Here is a tiny trained network, its code and every weight. The questions are about switching its units off for an input and a class, where a switched-off unit gives its printed mean instead of its output.

import numpy as np


def w(rows, s, z=0):
    codes = np.array(rows[::2]) - 128.0
    scale = np.full(codes.shape[1], s)
    scale[-1] = z or s
    return codes * scale


def f(y):
    return y / 2 * (1 + np.tanh(0.7978845608 * (y + 0.044715 * y**3)))


def log_softmax(a):
    a = a - a.max(-1, keepdims=True)
    return a - np.log(np.exp(a).sum(-1, keepdims=True))


def net(x, mask):
    res = np.array(x, float).reshape(1, 3) / 4 @ E
    y = f(res @ A[0][:, :-1].T + A[0][:, -1])
    res = res + np.where(mask, y, B[0][:, -1]) @ B[0][:, :-1]
    return log_softmax(res[-1] @ U[:, :-1].T + U[:, -1])


A, B = {}, {}
E = w([
[78,119,123,52,126,252,22,79,141,114],'x0',
[6,127,125,133,204,114,195,106,143,122],'x1',
[52,150,124,187,14,142,123,209,124,188],'x2',
],0.0042)
A[0] = w([
[94,114,130,108,134,203,71,109,127,123,110],'neuron 0',
[34,131,131,120,181,113,163,117,130,129,102],'neuron 1',
[75,135,124,150,50,132,128,153,130,133,128],'neuron 2',
[126,130,116,134,125,123,140,131,135,131,254],'neuron 3',
[250,132,128,114,56,137,84,132,129,132,107],'neuron 4',
[158,119,131,159,123,59,183,143,124,131,116],'neuron 5',
[43,129,125,124,180,114,162,118,133,128,113],'neuron 6',
[180,129,129,113,210,129,125,102,132,109,104],'neuron 7',
[163,117,130,157,122,52,187,146,124,133,109],'neuron 8',
[182,133,127,114,216,131,128,103,136,113,113],'neuron 9',
[68,133,130,155,45,133,127,155,132,131,112],'neuron 10',
[92,135,129,144,83,136,127,154,128,146,96],'neuron 11',
[97,115,129,105,135,198,75,111,126,126,104],'neuron 12',
],0.014,0.006)
B[0] = w([
[129,175,90,111,128,130,122,131,129,120,209],'neuron 0',
[127,118,103,179,116,135,140,143,134,117,214],'neuron 1',
[142,108,111,111,138,107,142,116,106,138,195],'neuron 2',
[121,135,127,113,138,148,67,125,3,102,255],'neuron 3',
[107,114,95,195,125,138,149,145,122,107,252],'neuron 4',
[125,166,99,108,127,139,121,125,146,125,234],'neuron 5',
[127,119,109,173,118,137,132,142,122,113,213],'neuron 6',
[137,106,107,113,125,102,154,123,119,153,227],'neuron 7',
[125,170,91,107,127,138,124,126,153,127,242],'neuron 8',
[137,106,106,110,125,101,150,122,107,151,237],'neuron 9',
[143,106,105,111,135,102,154,116,121,145,195],'neuron 10',
[137,114,119,120,129,112,152,123,147,142,151],'neuron 11',
[129,170,96,115,127,129,128,130,139,124,199],'neuron 12',
],0.036,0.0047)
U = w([
[123,235,107,91,127,147,104,125,167,123,95],'0',
[96,95,126,246,103,153,147,166,131,106,99],'1',
[171,68,133,84,145,68,170,93,109,170,115],'2',
[111,121,220,108,144,171,33,121,78,114,255],'3',
[128,123,170,131,126,128,134,126,199,139,86],'4',
],0.011,0.0029)

Each question gives the input, the list of numbers given to net, and the class t.
The units are the neurons (one row each of A and B). Each row of codes is followed by its name. A weight is (code - 128) times the scale printed after its matrix; where a second scale follows, it is the last column's (A, B and U).
mask holds one flag per neuron, in row order. A switched-off neuron (its flag False) gives its mean, the last column of its row in B, instead of its output. The means were averaged over made-up inputs and are rounded, as every weight is.
A unit's drop is (log p(t) with every unit on - log p(t) with that unit switched off) / (log p(t) with every unit on - log p(t) with every unit switched off).
The circuit of an input: a set's keep is (log p(t) with only the set's units on - log p(t) with every unit switched off) / (log p(t) with every unit on - log p(t) with every unit switched off). Starting from the 12 units with the biggest drops (on a tie, the unit counted first), units are removed one at a time, each time the one whose removal leaves the highest keep (on an exact tie, the one counted first), for as long as the keep stays at least 0.8.
units of the circuit, in order: the units of the circuit, biggest drop first
unit that matters most: the unit with the biggest drop
top k neurons: the k neurons with the biggest drops, biggest first
drop of u: that unit's drop, to one decimal
input [7,-8,-1], class 1: unit that matters most => neuron 4
input [-3,-2,4], class 2: units of the circuit, in order => [neuron 10; neuron 2]
input [2,4,-3], class 1: units of the circuit, in order => [neuron 1; neuron 6]
input [-2,6,7], class 2: top 4 neurons => [neuron 10; neuron 2; neuron 4; neuron 11]
input [-6,-2,-5], class 0: top 2 neurons => [neuron 8; neuron 5]
input [3,1,-1], class 3: top 2 neurons => [neuron 8; neuron 5]
input [-8,8,1], class 0: top 3 neurons => [neuron 8; neuron 5; neuron 4]
input [-7,1,-5], class 0: top 2 neurons => [neuron 8; neuron 5]
input [2,-6,7], class 2: top 2 neurons => [neuron 10; neuron 2]
input [2,3,-2], class 3: top 2 neurons => [neuron 4; neuron 8]
input [-8,2,6], class 0: top 2 neurons => [neuron 8; neuron 5]
input [6,-7,-2], class 1: top 3 neurons => [neuron 4; neuron 8; neuron 5]
input [3,-8,-5], class 1: drop of neuron 4 => 1.7
input [-2,2,5], class 2: drop of neuron 2 => 0.1
input [-3,2,0], class 3: drop of neuron 0 => 0.2
input [-2,-2,5], class 2: top neuron => [neuron 10]
